Here is a tiny trained network, its code and every weight. The questions are about switching its units off for an input and a class, where a switched-off unit gives its printed mean instead of its output.

import numpy as np


def w(rows, s, z=0):
    codes = np.array(rows[::2]) - 128.0
    scale = np.full(codes.shape[1], s)
    scale[-1] = z or s
    return codes * scale


def f(y):
    return y / 2 * (1 + np.tanh(0.7978845608 * (y + 0.044715 * y**3)))


def log_softmax(a):
    a = a - a.max(-1, keepdims=True)
    return a - np.log(np.exp(a).sum(-1, keepdims=True))


def net(x, mask):
    res = np.array(x, float).reshape(1, 4) / 4 @ E
    y = f(res @ A[0][:, :-1].T + A[0][:, -1])
    res = res + np.where(mask, y, B[0][:, -1]) @ B[0][:, :-1]
    return log_softmax(res[-1] @ U[:, :-1].T + U[:, -1])


A, B = {}, {}
E = w([
[188,134,145,202,128,159,234,109],'x0',
[145,34,212,91,86,209,183,78],'x1',
[199,74,3,98,197,235,69,58],'x2',
[125,58,173,214,214,199,120,178],'x3',
],0.0078)
A[0] = w([
[163,45,168,151,174,164,100,104,163],'N1',
[117,149,99,224,193,111,83,226,157],'N2',
[163,115,17,87,149,157,138,40,144],'N3',
[42,211,128,123,132,19,89,190,252],'N4',
[160,131,29,50,103,153,27,74,197],'N5',
[111,114,99,175,225,173,117,176,104],'N6',
[158,61,155,127,145,180,171,131,163],'N7',
[191,143,176,195,107,147,243,96,185],'N8',
[168,127,32,136,172,178,78,109,223],'N9',
[2,118,214,99,55,89,162,150,202],'N10',
],0.0083,0.0035)
B[0] = w([
[82,59,105,171,131,141,74,159,178],'N1',
[91,204,95,124,106,48,140,107,194],'N2',
[218,131,158,105,37,123,142,37,184],'N3',
[120,218,125,176,88,82,105,58,248],'N4',
[189,145,94,20,132,97,216,42,196],'N5',
[67,149,92,128,115,98,57,98,172],'N6',
[131,41,130,162,159,184,112,157,179],'N7',
[198,77,132,88,141,197,210,66,213],'N8',
[172,175,100,120,49,139,104,86,191],'N9',
[131,144,195,100,2,113,88,179,234],'N10',
],0.0092,0.013)
U = w([
[127,125,120,86,221,67,150,183,6],'0',
[80,70,178,84,95,151,120,225,173],'1',
[54,226,129,176,86,68,42,141,128],'2',
[93,124,97,105,184,102,167,180,2],'3',
[160,191,88,69,129,71,207,56,243],'4',
[63,58,79,173,187,161,61,129,127],'5',
[218,94,148,112,113,185,183,102,127],'6',
[85,76,127,178,254,173,206,161,136],'7',
],0.0075,0.0029)

Each question gives the input, the list of numbers given to net, and the class t.
The units are the neurons (one row each of A and B). Each row of codes is followed by its name. A weight is (code - 128) times the scale printed after its matrix; where a second scale follows, it is the last column's (A, B and U).
mask holds one flag per neuron, in row order. A switched-off neuron (its flag False) gives its mean, the last column of its row in B, instead of its output. The means were averaged over made-up inputs and are rounded, as every weight is.
A unit's drop is (log p(t) with every unit on - log p(t) with that unit switched off) / (log p(t) with every unit on - log p(t) with every unit switched off).
The circuit of an input: a set's keep is (log p(t) with only the set's units on - log p(t) with every unit switched off) / (log p(t) with every unit on - log p(t) with every unit switched off). Starting from all 10 units, units are removed one at a time, each time the one whose removal leaves the highest keep (on an exact tie, the one counted first), for as long as the keep stays at least 0.8.
units of the circuit, in order: the units of the circuit, biggest drop first
unit that matters most: the unit with the biggest drop
top k neurons: the k neurons with the biggest drops, biggest first
drop when u is switched off: that unit's drop, to one decimal
input [7,8,-2,-6], class 6: unit that matters most => N8
input [4,2,-8,7], class 1: top 3 neurons => (N10; N5; N3)
input [8,-1,2,7], class 5: units of the circuit, in order => (N6; N1)
input [7,1,4,8], class 5: units of the circuit, in order => (N1; N6)
input [-5,6,0,-3], class 1: units of the circuit, in order => (N4; N8)
input [3,-7,6,6], class 2: top 2 neurons => (N6; N8)
input [1,8,3,-5], class 6: units of the circuit, in order => (N4; N2)
input [-1,-3,3,7], class 2: top 2 neurons => (N2; N8)
input [2,-3,0,7], class 2: top 2 neurons => (N2; N6)
input [4,6,-8,-8], class 6: units of the circuit, in order => (N8; N10)
input [4,-4,5,6], class 2: top 3 neurons => (N6; N2; N9)
input [3,4,-8,0], class 6: top 2 neurons => (N8; N1)
input [1,-5,6,8], class 2: top 3 neurons => (N6; N8; N2)
input [3,3,-7,7], class 1: top neuron => (N10)
input [2,3,-6,-7], class 2: top 2 neurons => (N10; N5)
input [-3,1,0,8], class 5: top 2 neurons => (N4; N10)
input [3,-1,-2,8], class 7: drop when N4 is switched off => 0.2
input [5,3,-3,-1], class 6: drop when N8 is switched off => 0.3
input [8,1,-3,2], class 6: drop when N9 is switched off => -0.1
